Below are the code and all the weights of a small trained network. Each question names an input and a target symbol and asks about switching units off, where a switched-off unit gives its printed mean instead of its output.

import numpy as np


def w(rows, s, z=0):
    codes = np.array(rows[::2]) - 128.0
    scale = np.full(codes.shape[1], s)
    scale[-1] = z or s
    return codes * scale


def norm(h):
    return h / np.sqrt((h * h).mean(-1, keepdims=True) + 1e-5)


def f(y):
    return np.maximum(y, 0)


def softmax(a):
    e = np.exp(a - a.max(-1, keepdims=True))
    return e / e.sum(-1, keepdims=True)


def log_softmax(a):
    a = a - a.max(-1, keepdims=True)
    return a - np.log(np.exp(a).sum(-1, keepdims=True))


def net(x, mask):
    ids = ['ΓΔΩβτφ'.index(c) for c in x.split()]
    T = len(ids)
    res = E[ids] + P[:T]
    u = 0
    for l in range(2):
        r = norm(res)
        for j in range(2):
            rows = slice(2 * j, 2 * j + 2)
            q, k, v = (r @ M[l][rows].T for M in (Q, K, V))
            z = softmax(np.where(np.tri(T) > 0, q @ k.T / 2**0.5, -1e9)) @ v
            o = O[l][rows]
            res = res + np.where(mask[u + j], z, o[:, -1]) @ o[:, :-1]
        u += 2
        y = f(norm(res) @ A[l][:, :-1].T + A[l][:, -1])
        res = res + np.where(mask[u : u + 16], y, B[l][:, -1]) @ B[l][:, :-1]
        u += 16
    return log_softmax(norm(res)[-1] @ U[:, :-1].T + U[:, -1])


Q, K, V, O, A, B = {}, {}, {}, {}, {}, {}
E = w([
[95,148,69,123,152,95,52],'Γ',
[131,170,139,201,160,187,163],'Δ',
[147,195,113,130,67,151,171],'Ω',
[140,163,100,187,84,49,158],'β',
[28,14,1,69,94,146,208],'τ',
[225,114,157,100,141,153,163],'φ',
],0.0033)
P = w([
[58,101,251,118,121,133,90],'0',
[113,161,161,129,138,136,127],'1',
[124,172,130,132,142,128,127],'2',
[133,160,115,132,139,132,128],'3',
[143,146,105,128,135,133,129],'4',
[152,131,97,126,130,134,129],'5',
[158,116,88,120,126,135,132],'6',
[163,96,81,116,120,138,140],'7',
[170,82,79,115,119,141,143],'8',
],0.0034)
Q[0] = w([
[95,94,3,135,139,182,138],'L0H1',
[95,109,163,9,76,75,133],'L0H1',
[201,75,51,153,121,135,179],'L0H2',
[160,153,178,170,74,142,243],'L0H2',
],0.0058)
K[0] = w([
[84,9,127,101,83,90,156],'L0H1',
[85,173,254,173,187,143,118],'L0H1',
[93,73,12,79,95,122,180],'L0H2',
[159,74,114,151,94,191,226],'L0H2',
],0.0054)
V[0] = w([
[123,148,155,223,169,76,80],'L0H1',
[153,59,40,105,132,99,177],'L0H1',
[61,186,74,126,55,141,113],'L0H2',
[253,158,94,153,113,126,142],'L0H2',
],0.0036)
O[0] = w([
[140,52,204,201,229,85,132,135],'L0H1',
[27,150,2,100,134,80,232,1],'L0H1',
[155,193,204,73,122,90,229,170],'L0H2',
[106,83,245,195,91,177,26,220],'L0H2',
],0.0028,0.0009)
A[0] = w([
[151,32,144,137,116,158,142,146],'L0N1',
[80,115,175,62,77,169,58,59],'L0N2',
[180,251,88,35,87,111,147,113],'L0N3',
[64,157,134,136,57,123,248,116],'L0N4',
[54,253,76,194,145,130,142,146],'L0N5',
[95,121,81,44,142,3,129,163],'L0N6',
[79,121,117,143,173,162,73,90],'L0N7',
[83,153,203,186,107,116,149,109],'L0N8',
[95,80,187,86,112,116,28,155],'L0N9',
[160,128,217,30,176,105,178,14],'L0N10',
[161,118,114,53,231,82,108,6],'L0N11',
[187,146,88,129,153,33,183,121],'L0N12',
[160,119,177,114,70,196,129,101],'L0N13',
[37,174,67,51,211,126,179,122],'L0N14',
[99,74,124,155,240,162,69,165],'L0N15',
[84,138,80,166,204,74,71,121],'L0N16',
],0.0034,0.002)
B[0] = w([
[88,189,130,156,169,114,124,202],'L0N1',
[145,52,84,125,45,85,63,140],'L0N2',
[135,35,91,176,149,138,175,232],'L0N3',
[163,126,156,89,197,134,70,212],'L0N4',
[164,45,143,26,96,144,128,251],'L0N5',
[158,160,184,114,178,232,154,186],'L0N6',
[111,73,121,104,150,161,126,154],'L0N7',
[152,173,100,87,108,113,171,198],'L0N8',
[37,190,90,51,136,87,141,181],'L0N9',
[46,88,115,58,47,152,57,151],'L0N10',
[253,154,137,177,106,140,173,145],'L0N11',
[87,103,66,113,72,188,150,195],'L0N12',
[130,181,88,148,157,124,115,220],'L0N13',
[178,131,135,210,59,80,113,210],'L0N14',
[154,128,56,141,200,141,131,231],'L0N15',
[190,124,151,99,143,98,166,161],'L0N16',
],0.0036,0.0024)
Q[1] = w([
[101,241,147,193,206,99,79],'L1H1',
[101,42,42,51,80,190,201],'L1H1',
[140,218,131,106,253,173,56],'L1H2',
[199,63,3,42,134,175,183],'L1H2',
],0.0051)
K[1] = w([
[233,128,136,115,38,151,126],'L1H1',
[14,113,117,101,159,87,161],'L1H1',
[152,87,102,173,176,253,63],'L1H2',
[10,74,97,47,89,117,93],'L1H2',
],0.0054)
V[1] = w([
[95,92,129,227,49,117,76],'L1H1',
[114,75,42,115,127,205,185],'L1H1',
[111,68,27,95,155,251,141],'L1H2',
[189,111,187,124,247,90,83],'L1H2',
],0.0029)
O[1] = w([
[212,128,183,150,32,156,216,5],'L1H1',
[159,243,104,113,168,213,105,114],'L1H1',
[125,131,253,104,137,54,158,212],'L1H2',
[127,124,103,81,20,117,110,219],'L1H2',
],0.0036,0.0021)
A[1] = w([
[122,86,99,98,42,118,177,32],'L1N1',
[88,146,195,225,160,126,93,52],'L1N2',
[172,151,107,102,140,155,104,129],'L1N3',
[36,127,145,104,91,70,167,247],'L1N4',
[102,132,70,156,176,146,113,89],'L1N5',
[130,137,240,115,148,51,93,4],'L1N6',
[152,109,97,115,100,149,148,130],'L1N7',
[152,148,183,137,91,14,111,54],'L1N8',
[151,69,183,66,116,124,163,27],'L1N9',
[130,67,103,155,106,152,80,140],'L1N10',
[173,75,150,135,104,117,94,131],'L1N11',
[85,116,150,107,128,119,53,12],'L1N12',
[120,121,80,83,118,153,142,112],'L1N13',
[130,105,181,154,122,1,182,70],'L1N14',
[180,146,116,122,154,138,123,59],'L1N15',
[109,74,173,159,168,145,134,30],'L1N16',
],0.005,0.0015)
B[1] = w([
[116,153,175,86,152,147,106,191],'L1N1',
[202,229,3,159,126,130,148,174],'L1N2',
[103,104,130,127,107,106,137,252],'L1N3',
[182,128,132,172,108,123,133,166],'L1N4',
[143,137,142,129,99,108,99,195],'L1N5',
[170,168,63,151,98,132,119,155],'L1N6',
[119,139,143,163,123,110,132,203],'L1N7',
[96,132,157,118,177,84,176,146],'L1N8',
[109,146,117,151,94,144,81,172],'L1N9',
[119,101,147,118,162,157,127,210],'L1N10',
[114,131,104,150,128,142,157,184],'L1N11',
[125,90,132,137,128,169,177,177],'L1N12',
[132,147,146,148,113,102,101,199],'L1N13',
[70,97,137,199,166,75,167,150],'L1N14',
[98,124,130,123,102,111,135,214],'L1N15',
[103,127,136,138,107,93,126,152],'L1N16',
],0.0062,0.0028)
U = w([
[108,115,92,53,131,3,30,83],'Γ',
[179,210,4,191,118,148,120,86],'Δ',
[122,200,226,92,21,143,121,172],'Ω',
[71,93,163,217,155,34,190,109],'β',
[141,174,180,53,228,164,144,86],'τ',
[110,21,116,106,131,239,111,252],'φ',
],0.0079,0.0016)

Each question gives the input, a string of symbols that net reads in full, and the target symbol t.
The units are the heads (2 rows each of Q, K, V and O) and the neurons (one row each of A and B). Each row of codes is followed by its name. A weight is (code - 128) times the scale printed after its matrix; where a second scale follows, it is the last column's (O, A, B and U).
mask holds one flag per unit, layer by layer, with each layer's heads first. A switched-off unit (its flag False) gives its mean, the last column of its rows in O or B, instead of its output. The means were averaged over made-up inputs and are rounded, as every weight is.
A unit's drop is (log p(t) with every unit on - log p(t) with that unit switched off) / (log p(t) with every unit on - log p(t) with every unit switched off).
The circuit of an input: a set's keep is (log p(t) with only the set's units on - log p(t) with every unit switched off) / (log p(t) with every unit on - log p(t) with every unit switched off). Starting from the 12 units with the biggest drops (on a tie, the unit counted first), units are removed one at a time, each time the one whose removal leaves the highest keep (on an exact tie, the one counted first), for as long as the keep stays at least 0.8.
circuit, biggest first: the units of the circuit, biggest drop first
top k neurons: the k neurons with the biggest drops, biggest first
k most important neurons of layer l: the k neurons of layer l with the biggest drops, biggest first
heads that matter: for each layer, one digit per head in row order, 1 if its drop is at least 0.15 and else 0, layers parted by /
input Δ τ φ Δ Γ Δ Ω, target β: circuit, biggest first -> L1H2, L1N14
input φ Δ Δ Ω Γ Δ Δ τ β, target Ω: circuit, biggest first -> L0N12, L0H2, L1N1, L0N15
input Δ φ φ φ Δ, target φ: circuit, biggest first -> L0H2, L1N10
input Δ φ φ φ τ Δ β β, target β: heads that matter -> 00 / 01
input φ Ω φ Γ Δ τ, target Ω: heads that matter -> 01 / 00
input β Δ φ Ω β φ, target Ω: 2 most important neurons of layer 0 -> L0N9, L0N1
input φ Δ Δ Ω φ Δ Δ Γ Δ, target Γ: top 2 neurons -> L0N14, L0N3
input Γ φ Γ Δ φ, target Γ: circuit, biggest first -> L0H2, L1H2, L1H1, L0N6
input Δ τ Γ Ω, target β: circuit, biggest first -> L1H2, L0N3
input Ω φ τ Δ Γ Γ τ, target Δ: circuit, biggest first -> L1H1, L0N5
input Δ β Δ τ Δ Δ τ Δ, target τ: circuit, biggest first -> L1H2
input τ Δ φ Δ Γ, target τ: circuit, biggest first -> L0N6, L1H2, L0H1
input τ Δ φ Δ φ φ, target τ: circuit, biggest first -> L1H2, L1H1
input β τ Δ β Ω, target φ: heads that matter -> 11 / 01
input Ω Δ Δ φ Δ Δ β Ω τ, target Δ: circuit, biggest first -> L1H1, L0N5, L1N13
input Δ τ τ, target τ: circuit, biggest first -> L1H1, L1H2
input Ω φ φ Ω, target φ: circuit, biggest first -> L0N3, L0N5
input Ω Δ τ Γ, target Δ: circuit, biggest first -> L0N14, L0N6, L0H1
input Γ Δ τ Δ Δ Δ, target Γ: 4 most important neurons of layer 0 -> L0N4, L0N5, L0N9, L0N14
input Δ τ Δ Ω Δ, target β: top 4 neurons -> L0N14, L0N3, L0N9, L0N5
input β φ β φ, target β: top 4 neurons -> L1N8, L0N5, L0N6, L0N12
input Δ Γ Δ Δ Ω, target Ω: top 2 neurons -> L0N15, L1N2
input τ Ω Δ Δ Δ φ Ω, target τ: heads that matter -> 11 / 11
input β Γ β, target Γ: top 2 neurons -> L0N12, L1N1
input Δ Δ Δ Δ φ Δ, target φ: top 3 neurons -> L0N5, L0N9, L1N10
